The symbols move the objects like this.
zo: buvi->fozi, suza->kedi, selu->nofu, dera->mive, raku->rufe, gabi->kilo, sage->gade, nofu->bako, turi->gesa, nari->dera, dabo->raku, suba->leza, suku->zovo, buli->palu, fozi->rele, rele->mepi, gopu->pape, bisi->geba, musa->komu, mini->gimu, kavi->fozo, zezu->giga, leza->lize, kipi->babe, sala->suku, kilo->bisi, niso->site, gade->turo, nomi->tame, mopo->ledi, riri->voga, nune->mifo, zule->tude, fozo->suza, gesa->zefo, vevu->ruzi, gufa->dabo, mada->buli, palu->domu, sesa->fubo, geba->gabi, tame->pafu, bako->vose, domu->mada, vuvo->nari, kigu->bopi, fubo->siti, mafi->vamo, voto->mube, depa->givu, vivi->suba, pafu->dore, mifo->riri, mepi->buvi, gole->vevu, tonu->mopo, lize->vivi, mive->vuvo, turo->pufu, ruzi->kuzi, keti->turi, rake->mini, mube->niso, fosu->sesa, pape->sabu, vamo->bisu, bopi->depa, giga->zule, nini->sala, sazi->ziba, zovo->nini, site->voto, dutu->tonu, babe->dega, ledi->dutu, vose->selu, rigi->rake, komu->sazi, sabu->mabi, zefo->keti, bisu->saga, tude->zezu, ziba->musa, gimu->rigi, saga->mafi, pufu->sage, mabi->gopu, givu->kigu, rufe->gufa, siti->fosu, dega->nali, voga->nune, kedi->kavi, kuzi->gole, nali->kipi, dore->nomi
va: buvi->sesa, suza->tude, selu->pufu, dera->mifo, raku->komu, gabi->babe, sage->nofu, nofu->sage, turi->mini, nari->nune, dabo->musa, suba->tonu, suku->domu, buli->nini, fozi->fubo, rele->siti, gopu->nomi, bisi->nali, musa->dabo, mini->turi, kavi->giga, zezu->kedi, leza->mopo, kipi->geba, sala->palu, kilo->dega, niso->vamo, gade->bako, nomi->gopu, mopo->leza, riri->mive, nune->nari, zule->fozo, fozo->zule, gesa->gimu, vevu->kigu, gufa->ziba, mada->zovo, palu->sala, sesa->buvi, geba->kipi, tame->pape, bako->gade, domu->suku, vuvo->voga, kigu->vevu, fubo->fozi, mafi->mube, voto->saga, depa->kuzi, vivi->dutu, pafu->sabu, mifo->dera, mepi->fosu, gole->givu, tonu->suba, lize->ledi, mive->riri, turo->vose, ruzi->bopi, keti->rake, rake->keti, mube->mafi, fosu->mepi, pape->tame, vamo->niso, bopi->ruzi, giga->kavi, nini->buli, sazi->rufe, zovo->mada, site->bisu, dutu->vivi, babe->gabi, ledi->lize, vose->turo, rigi->zefo, komu->raku, sabu->pafu, zefo->rigi, bisu->site, tude->suza, ziba->gufa, gimu->gesa, saga->voto, pufu->selu, mabi->dore, givu->gole, rufe->sazi, siti->rele, dega->kilo, voga->vuvo, kedi->zezu, kuzi->depa, nali->bisi, dore->mabi
ve: buvi->sabu, suza->buvi, dera->babe, turi->raku, nari->kipi, suba->zefo, suku->gade, buli->selu, fozi->mabi, rele->gopu, mini->komu, kavi->rele, zezu->fubo, leza->keti, sala->sage, niso->riri, mopo->rake, riri->kilo, nune->geba, zule->fosu, fozo->mepi, gesa->rufe, vevu->nini, mada->vose, palu->nofu, sesa->pafu, domu->bako, vuvo->nali, kigu->buli, fubo->dore, mafi->dera, voto->nune, depa->domu, vivi->gesa, mifo->gabi, mepi->pape, gole->zovo, tonu->rigi, lize->turi, mive->dega, ruzi->sala, keti->dabo, rake->musa, mube->mifo, fosu->tame, vamo->mive, bopi->palu, giga->siti, nini->pufu, zovo->turo, site->voga, dutu->gimu, ledi->mini, rigi->ziba, zefo->gufa, bisu->vuvo, tude->sesa, gimu->sazi, saga->nari, givu->mada, siti->nomi, voga->bisi, kedi->fozi, kuzi->suku
po: buvi->vuvo, suza->bisu, dera->domu, raku->nomi, gabi->gade, turi->siti, nari->palu, dabo->dore, suba->tude, fozi->nari, rele->dera, gopu->babe, bisi->pufu, musa->mabi, mini->rele, kavi->mafi, zezu->voto, leza->zezu, kipi->nofu, kilo->turo, niso->gole, nomi->gabi, mopo->kedi, riri->zovo, nune->sala, zule->niso, fozo->vamo, gesa->fosu, gufa->pafu, sesa->voga, geba->sage, tame->kilo, vuvo->buli, fubo->nune, mafi->depa, voto->ruzi, vivi->zule, pafu->bisi, mifo->suku, mepi->mive, tonu->suza, lize->giga, mive->mada, keti->fubo, rake->fozi, mube->kuzi, fosu->riri, pape->dega, vamo->givu, giga->mube, sazi->pape, site->vevu, dutu->fozo, babe->bako, ledi->kavi, rigi->buvi, komu->gopu, sabu->nali, zefo->sesa, bisu->kigu, tude->site, ziba->sabu, gimu->mepi, saga->bopi, mabi->kipi, rufe->tame, siti->mifo, dega->vose, voga->nini, kedi->saga, nali->selu, dore->geba
ri: buvi->mini, suza->ledi, selu->babe, dera->buvi, gabi->pafu, sage->kilo, nofu->dega, nari->mepi, suku->voga, buli->dera, fozi->gimu, rele->rigi, gopu->ziba, bisi->nomi, kavi->tonu, zezu->vivi, kipi->pape, sala->riri, kilo->dore, niso->zezu, gade->bisi, nomi->gufa, riri->fubo, nune->fosu, zule->leza, fozo->mopo, vevu->mube, mada->nari, palu->mive, sesa->turi, geba->tame, tame->dabo, bako->nali, domu->vuvo, vuvo->rele, kigu->mafi, fubo->gesa, mafi->suza, voto->zule, depa->bisu, pafu->raku, mifo->sesa, mepi->rake, gole->voto, mive->fozi, turo->geba, ruzi->niso, mube->tude, fosu->keti, pape->musa, vamo->kedi, bopi->vamo, giga->suba, nini->mifo, zovo->nune, site->giga, babe->sabu, vose->kipi, sabu->komu, bisu->kavi, tude->lize, saga->fozo, pufu->gabi, mabi->sazi, givu->saga, siti->zefo, dega->mabi, voga->siti, kedi->dutu, kuzi->site, nali->gopu, dore->rufe
se: buvi->suza, selu->buli, dera->mafi, raku->turi, gabi->mifo, sage->sala, nofu->palu, turi->lize, nari->saga, dabo->keti, suku->kuzi, buli->kigu, fozi->kedi, rele->kavi, gopu->rele, bisi->voga, musa->rake, mini->ledi, kipi->nari, sala->ruzi, kilo->riri, gade->suku, nomi->siti, riri->niso, nune->voto, gesa->vivi, gufa->zefo, mada->givu, palu->bopi, sesa->tude, geba->nune, tame->fosu, bako->domu, domu->depa, vuvo->bisu, fubo->zezu, pafu->sesa, mifo->mube, mepi->fozo, mive->vamo, turo->zovo, keti->leza, rake->mopo, fosu->zule, pape->mepi, nini->vevu, sazi->gimu, zovo->gole, babe->dera, vose->mada, rigi->tonu, komu->mini, sabu->buvi, zefo->suba, ziba->rigi, gimu->dutu, pufu->nini, mabi->fozi, rufe->gesa, siti->giga, dega->mive, voga->site, nali->vuvo, dore->fubo

In the rows, 51 stands for zero.

The rows follow the links: the fewer symbols apart two objects are, the more alike their rows tend to be.

Each row is also shifted at random along 5 hidden directions that mean nothing.

Some objects, each with a row of numbers:
domu -> 45 51 58 50 64 57 50 39 49 61 42 56 49 46 51 54 36 49 45 56 34 56 56 38 48 62 60 56 48 49 63 56 43 44 52 39 51 57 49 58 42
suza -> 47 45 44 54 43 52 49 45 41 45 53 32 44 34 54 64 43 50 42 59 58 54 53 59 55 74 30 42 37 62 54 53 54 42 55 55 59 76 78 45 48
suku -> 43 45 67 49 70 48 48 44 47 55 44 66 55 63 45 49 50 55 53 40 45 46 51 41 44 50 58 54 52 49 55 63 41 51 53 40 40 51 35 66 33
selu -> 35 56 43 54 45 54 36 44 48 53 32 51 64 49 47 56 34 51 43 50 37 56 56 55 50 58 58 66 53 44 48 46 45 58 35 48 50 47 59 45 48
siti -> 64 53 62 62 54 49 65 49 38 57 64 65 40 61 43 48 68 43 60 48 58 38 57 45 49 45 56 38 46 50 47 53 49 51 63 49 49 64 38 54 47
mepi -> 36 57 31 43 43 56 45 53 70 55 61 36 38 39 60 34 41 56 49 48 40 54 60 54 66 41 62 44 56 44 63 48 48 39 66 54 53 20 38 52 53
sazi -> 56 67 42 66 34 52 41 61 46 58 41 50 63 48 64 60 49 40 49 60 56 44 60 62 64 48 67 55 45 63 56 39 49 40 51 45 51 37 54 47 49
rake -> 62 55 32 52 34 55 50 60 64 57 57 35 37 37 51 39 52 43 51 49 50 49 47 45 58 44 45 46 45 53 56 41 49 50 45 51 57 38 65 40 61
mafi -> 30 42 48 31 54 49 50 44 62 44 58 32 44 35 52 57 40 58 51 59 49 69 45 58 52 54 31 46 51 43 44 45 49 42 57 55 56 55 55 35 56
bisu -> 58 37 60 37 67 57 61 47 52 51 52 45 47 43 65 44 39 57 42 59 43 57 49 35 53 64 51 44 46 57 69 65 52 37 60 44 48 60 51 69 55
turo -> 13 54 48 56 53 49 46 45 49 52 43 61 51 60 43 39 49 55 49 38 46 46 56 54 43 46 60 54 59 42 46 53 47 61 49 52 44 41 39 57 44
dabo -> 62 67 39 64 32 45 41 60 67 62 50 54 43 56 38 44 66 50 62 39 56 39 44 48 52 25 57 52 53 44 45 35 40 59 43 49 45 25 49 39 44
dera -> 51 45 40 49 44 55 41 43 42 44 43 38 55 39 48 57 32 51 38 55 41 59 58 57 49 76 41 57 46 50 48 52 51 53 43 53 56 70 72 48 49
buvi -> 55 56 32 50 38 49 32 47 59 42 52 35 55 43 60 54 37 62 45 57 50 59 56 66 66 53 57 52 51 47 54 43 45 38 61 55 53 31 48 44 45
tame -> 44 55 41 55 38 55 53 60 53 50 52 56 49 62 44 31 62 44 49 35 49 35 49 49 49 33 58 52 62 46 48 56 56 69 39 56 48 34 46 63 58
depa -> 49 38 62 28 72 57 65 44 47 50 56 49 45 46 58 45 34 55 44 58 36 62 56 38 49 65 53 48 53 45 59 66 50 41 63 46 50 61 39 61 55
bako -> 51 55 51 59 57 61 51 40 31 56 36 62 57 50 51 51 36 40 36 56 28 50 67 39 50 68 63 55 51 54 59 60 51 59 41 45 54 64 55 65 50
komu -> 102 53 35 47 36 60 50 59 50 37 41 43 58 50 58 39 44 46 40 51 41 49 50 46 52 49 48 58 61 49 50 49 64 67 30 59 58 48 65 55 76
raku -> 87 60 44 58 39 45 44 53 40 36 57 55 57 64 49 48 59 55 50 44 54 43 63 59 53 41 54 49 60 43 40 52 57 61 55 67 50 42 34 52 48
kilo -> 42 57 59 58 49 49 44 55 44 53 36 66 68 68 45 58 55 44 53 51 57 44 50 55 43 45 62 66 54 53 47 45 48 60 40 46 44 47 43 53 47
babe -> 27 62 37 58 37 54 29 44 48 49 38 49 64 48 56 53 35 50 39 50 43 51 65 64 60 51 68 62 56 52 49 47 48 47 52 55 48 37 45 49 43
gimu -> 74 55 47 51 42 51 38 62 57 49 45 47 61 50 75 55 46 56 45 61 58 48 52 55 65 46 67 52 45 65 68 53 54 27 61 48 50 28 47 61 50
vuvo -> 55 50 54 38 60 60 74 54 63 69 45 50 41 39 45 47 39 30 56 61 34 64 36 27 44 47 42 54 47 47 52 37 47 62 28 36 62 55 67 37 79
gufa -> 80 54 52 61 47 57 64 62 37 53 54 62 50 61 50 40 63 37 52 49 51 35 60 42 47 43 54 49 56 57 46 50 61 69 45 57 57 57 48 56 68
kipi -> 48 60 35 49 48 59 55 42 40 45 58 51 47 48 46 37 35 44 40 49 25 55 73 54 53 55 63 49 61 38 44 49 58 65 56 63 57 52 37 52 60
mube -> 75 31 59 31 56 45 45 45 62 33 49 44 51 54 47 49 56 70 52 43 54 53 26 45 36 49 33 54 54 46 41 60 51 55 43 55 44 53 54 56 48
pafu -> 60 45 44 53 40 57 48 59 36 32 46 56 64 67 54 38 58 50 43 45 56 37 56 60 48 50 51 54 60 52 42 62 68 71 38 68 50 52 52 65 61
bopi -> 71 45 66 31 70 48 59 36 44 41 60 48 49 41 42 63 35 57 53 66 37 76 52 46 48 65 41 50 50 37 38 49 47 49 61 54 53 70 39 37 53
giga -> 58 42 65 48 58 43 65 54 58 57 60 50 37 49 48 52 66 45 65 47 65 48 32 35 45 44 34 41 42 56 53 48 48 48 49 44 50 60 57 47 56
voga -> 62 44 65 59 64 45 51 47 47 61 40 63 50 64 48 47 59 52 53 39 52 38 41 33 40 50 58 53 46 58 64 64 46 52 43 35 41 55 51 69 33
keti -> 44 63 39 67 36 37 46 54 59 60 66 49 33 50 39 48 74 49 65 41 63 41 50 56 51 31 46 41 46 49 42 38 42 52 61 51 50 38 45 32 38
fosu -> 46 49 46 58 44 47 49 55 62 50 54 49 36 54 41 33 69 52 55 32 60 34 40 48 47 36 48 42 55 49 49 53 51 61 45 51 47 39 53 55 49
zule -> 20 44 46 53 48 41 46 52 65 55 59 43 29 47 48 49 70 58 65 39 67 41 39 53 48 43 39 37 40 55 55 52 43 41 62 47 46 42 55 48 36

Complete each set of four: the symbols that take the first to the second take the third to the fourth, perhaps in another order.
Answers are names.
A 72 43 58 29 63 46 47 35 59 41 57 39 50 39 40 56 36 66 48 55 36 71 46 46 45 60 37 54 54 35 42 48 41 47 55 54 50 58 47 37 47
B 62 41 62 31 70 51 47 44 60 48 49 47 54 44 53 59 37 59 51 58 46 67 41 43 47 54 44 58 53 45 51 49 43 41 50 44 49 53 50 47 52
C 94 51 34 52 34 56 49 55 52 43 51 33 50 41 57 48 49 47 43 59 50 51 50 50 53 53 36 51 50 53 51 44 59 57 44 59 57 53 71 40 65
D gimu

A 59 61 53 61 43 48 49 58 39 46 55 62 64 65 57 53 63 47 53 56 60 39 65 64 59 40 67 51 56 52 45 50 56 48 61 60 46 40 31 56 50
B 64 53 49 50 44 58 54 59 38 46 55 46 59 43 71 57 48 42 43 66 55 52 60 66 63 56 53 45 44 63 58 51 66 38 58 61 57 56 52 54 66
C 78 70 46 65 50 53 52 45 36 58 49 60 52 52 52 48 41 40 45 52 37 46 79 49 59 58 72 50 50 50 58 50 47 46 62 46 51 50 40 53 40
D siti

A 45 59 49 61 43 56 64 63 43 58 62 60 51 56 48 46 66 31 58 48 58 39 57 53 54 37 58 43 53 53 40 46 60 62 54 56 57 50 44 48 67
B 70 65 35 52 34 51 48 57 56 47 56 42 51 45 46 47 49 42 55 57 43 54 56 63 58 40 53 54 57 42 36 32 52 61 48 62 56 39 48 30 65
C 60 64 51 68 42 45 46 56 41 53 41 66 63 63 44 63 63 41 58 50 62 40 54 58 48 43 57 61 48 56 43 39 49 59 40 46 47 50 46 44 45
D pape

A 36 52 47 44 52 63 63 60 55 62 42 58 54 51 59 35 39 32 45 58 36 56 48 39 51 45 65 58 58 51 60 47 57 59 30 45 55 41 51 56 75
B 54 46 70 45 69 50 78 45 39 48 70 70 42 64 34 43 60 41 62 49 43 52 57 40 40 45 52 41 59 40 36 53 55 65 59 54 50 66 25 52 57
C 85 79 32 63 38 43 44 42 57 54 67 47 37 44 30 51 49 44 61 48 32 57 67 53 58 37 60 48 57 29 35 25 39 53 61 55 52 33 32 21 42
D keti

A 47 49 45 53 41 42 37 52 50 32 56 51 58 57 52 50 64 65 53 42 66 44 54 71 49 45 49 48 56 47 44 58 57 47 61 63 45 44 42 55 39
B 54 52 49 60 42 38 45 49 52 44 65 43 40 46 41 63 70 55 64 49 70 49 49 63 49 46 34 40 43 49 39 40 49 46 63 54 51 55 55 33 36
C 32 48 48 37 53 52 45 45 66 49 45 42 57 41 45 55 36 56 50 57 39 68 38 53 46 51 44 61 56 38 41 38 41 56 39 50 52 45 58 32 56
D mafi

A 39 68 49 65 50 56 59 46 37 69 47 60 51 46 48 55 42 27 49 56 33 52 69 46 55 58 62 53 47 52 49 40 48 56 44 39 58 65 54 38 55
B 44 59 29 55 32 58 49 55 45 49 45 45 60 43 54 51 42 40 44 57 43 51 59 62 57 54 51 58 55 50 45 42 59 63 42 62 63 51 59 41 67
C 54 65 33 59 37 58 51 47 42 51 56 47 45 45 44 40 42 36 44 50 34 47 73 54 56 57 62 49 53 47 52 45 50 59 55 57 56 50 50 47 53
D sazi

A 29 71 46 64 46 52 52 49 47 73 47 60 49 43 42 57 42 32 56 56 37 51 63 50 56 49 65 57 49 49 49 31 38 52 45 38 54 47 48 32 48
B 57 59 33 55 41 62 45 52 48 48 45 46 50 47 58 33 40 49 38 45 35 44 66 49 60 54 69 53 60 51 59 60 54 53 47 57 51 34 49 65 54
C 37 62 47 58 48 60 53 51 32 54 41 59 63 51 54 64 38 35 41 64 41 53 68 60 51 64 61 60 49 57 48 44 56 58 40 51 59 64 58 47 61
D gopu

A 28 43 67 46 59 45 50 54 54 54 38 62 66 63 47 60 55 56 58 48 57 54 34 52 44 45 46 63 51 48 47 49 46 53 37 41 43 52 50 53 49
B 42 40 59 37 60 51 53 44 59 55 41 48 55 39 56 62 37 53 50 59 51 64 35 43 49 61 41 57 43 57 53 51 48 44 39 37 53 62 66 45 53
C 33 44 53 47 55 45 54 42 58 54 44 56 41 52 31 44 53 49 55 39 42 53 36 38 34 45 38 52 53 39 43 48 45 71 34 45 44 53 58 46 50
D givu

A 53 64 33 60 32 53 40 57 47 46 45 44 57 48 59 50 48 46 46 53 52 44 61 64 63 48 57 55 52 54 49 43 56 52 51 58 56 40 55 49 52
B 69 55 51 61 44 52 47 58 33 39 51 60 62 68 63 50 61 49 46 51 60 39 68 63 57 48 66 52 55 56 50 58 61 47 61 61 44 45 34 64 49
C 56 50 45 59 37 49 57 53 35 38 65 47 47 57 45 53 70 48 52 51 65 42 58 67 51 50 38 35 50 53 37 52 68 60 58 74 59 62 52 46 58
D gimu

A 52 54 49 46 54 49 41 35 47 43 44 47 57 43 42 64 32 57 42 57 35 62 56 53 48 65 45 61 54 39 42 45 44 53 51 48 52 59 52 42 37
B 33 61 50 46 51 51 39 54 61 60 30 57 68 54 58 60 37 51 51 56 42 62 48 49 56 45 68 72 56 49 58 41 39 45 37 37 43 28 44 48 47
C 86 38 71 47 67 45 47 39 56 54 40 58 48 56 43 51 49 68 54 41 49 52 35 25 37 59 45 58 49 51 62 64 41 49 41 31 39 57 54 67 31
D zovo

A 50 50 50 49 52 51 49 44 48 48 41 62 49 63 38 39 48 50 47 38 38 45 52 40 39 46 57 61 60 40 42 58 48 70 39 51 44 48 43 57 44
B 38 56 43 50 53 57 51 44 50 53 46 54 48 46 41 42 34 45 44 48 28 56 62 43 50 54 58 57 59 39 46 49 50 67 41 49 55 52 53 47 54
C 16 50 47 69 41 41 51 45 59 67 46 51 37 47 27 50 69 42 59 31 57 42 37 45 34 46 34 47 42 50 40 40 39 71 31 37 49 63 75 35 41
D nari

A 47 41 53 43 50 43 40 53 59 36 48 51 57 62 43 49 60 68 51 44 57 51 35 57 42 44 42 59 59 39 37 50 47 61 42 59 42 44 45 51 44
B 46 43 57 37 64 54 61 48 63 63 47 43 42 38 59 49 41 47 50 56 49 59 38 35 52 54 47 47 42 56 65 53 48 39 46 41 51 53 62 52 57
C 42 53 41 43 51 54 49 39 60 52 56 40 38 38 44 40 31 55 47 48 28 62 57 45 51 55 55 51 57 39 53 49 41 54 57 51 53 47 49 47 49
D niso

A 45 42 61 35 61 40 45 44 61 40 54 47 49 52 40 58 54 71 59 46 55 60 34 53 41 46 40 56 54 37 40 49 41 47 53 51 43 45 41 44 37
B 19 53 44 48 50 44 30 42 59 53 39 44 57 43 51 63 35 64 45 51 42 61 52 63 55 58 55 61 51 46 53 44 40 42 50 43 46 39 53 44 35
C 14 46 49 44 58 50 49 40 62 57 52 40 39 35 49 48 41 56 52 49 46 58 43 46 50 59 43 49 46 48 57 50 45 43 52 43 51 56 56 46 46
D zovo

A 51 35 61 48 57 54 67 58 50 53 51 52 40 53 59 42 65 49 49 44 67 41 36 38 48 54 40 38 38 69 64 70 59 45 47 44 48 66 64 69 59
B 68 51 69 57 60 38 54 46 42 49 47 64 61 63 33 71 59 47 64 53 59 54 44 52 37 51 40 56 50 44 30 40 46 61 44 45 49 68 47 34 41
C 43 45 49 53 44 34 28 54 70 48 48 42 51 51 54 60 65 76 61 43 73 44 31 57 51 40 44 52 44 58 57 49 38 33 55 42 40 30 52 48 26
D nune

A 40 47 70 49 62 42 51 47 39 39 54 67 65 67 51 65 58 59 57 53 60 49 55 63 49 48 60 54 53 47 42 54 51 47 63 53 43 53 22 52 39
B 41 52 48 43 53 49 48 51 48 39 45 63 65 65 38 46 51 55 54 45 41 57 46 55 39 45 52 60 68 35 29 47 51 73 38 61 48 47 40 43 55
C 63 57 42 59 43 61 64 61 47 66 50 44 40 39 60 45 51 30 47 58 52 43 50 42 60 51 48 43 39 66 64 46 58 49 45 44 62 56 74 51 68
D mabi

A 76 42 48 44 57 48 42 36 53 41 53 36 47 40 45 60 34 66 45 56 42 64 49 51 49 67 38 50 47 47 49 53 44 41 59 52 52 63 56 42 40
B 27 57 54 49 66 52 51 42 50 62 43 56 53 45 55 53 32 50 46 55 36 56 60 42 54 66 66 57 45 53 66 60 41 37 59 33 47 50 45 59 37
C 44 50 41 55 50 45 35 41 68 69 43 35 36 27 46 58 43 57 53 45 48 57 39 40 48 59 41 51 37 56 64 46 31 35 50 30 47 47 72 41 29
D palu

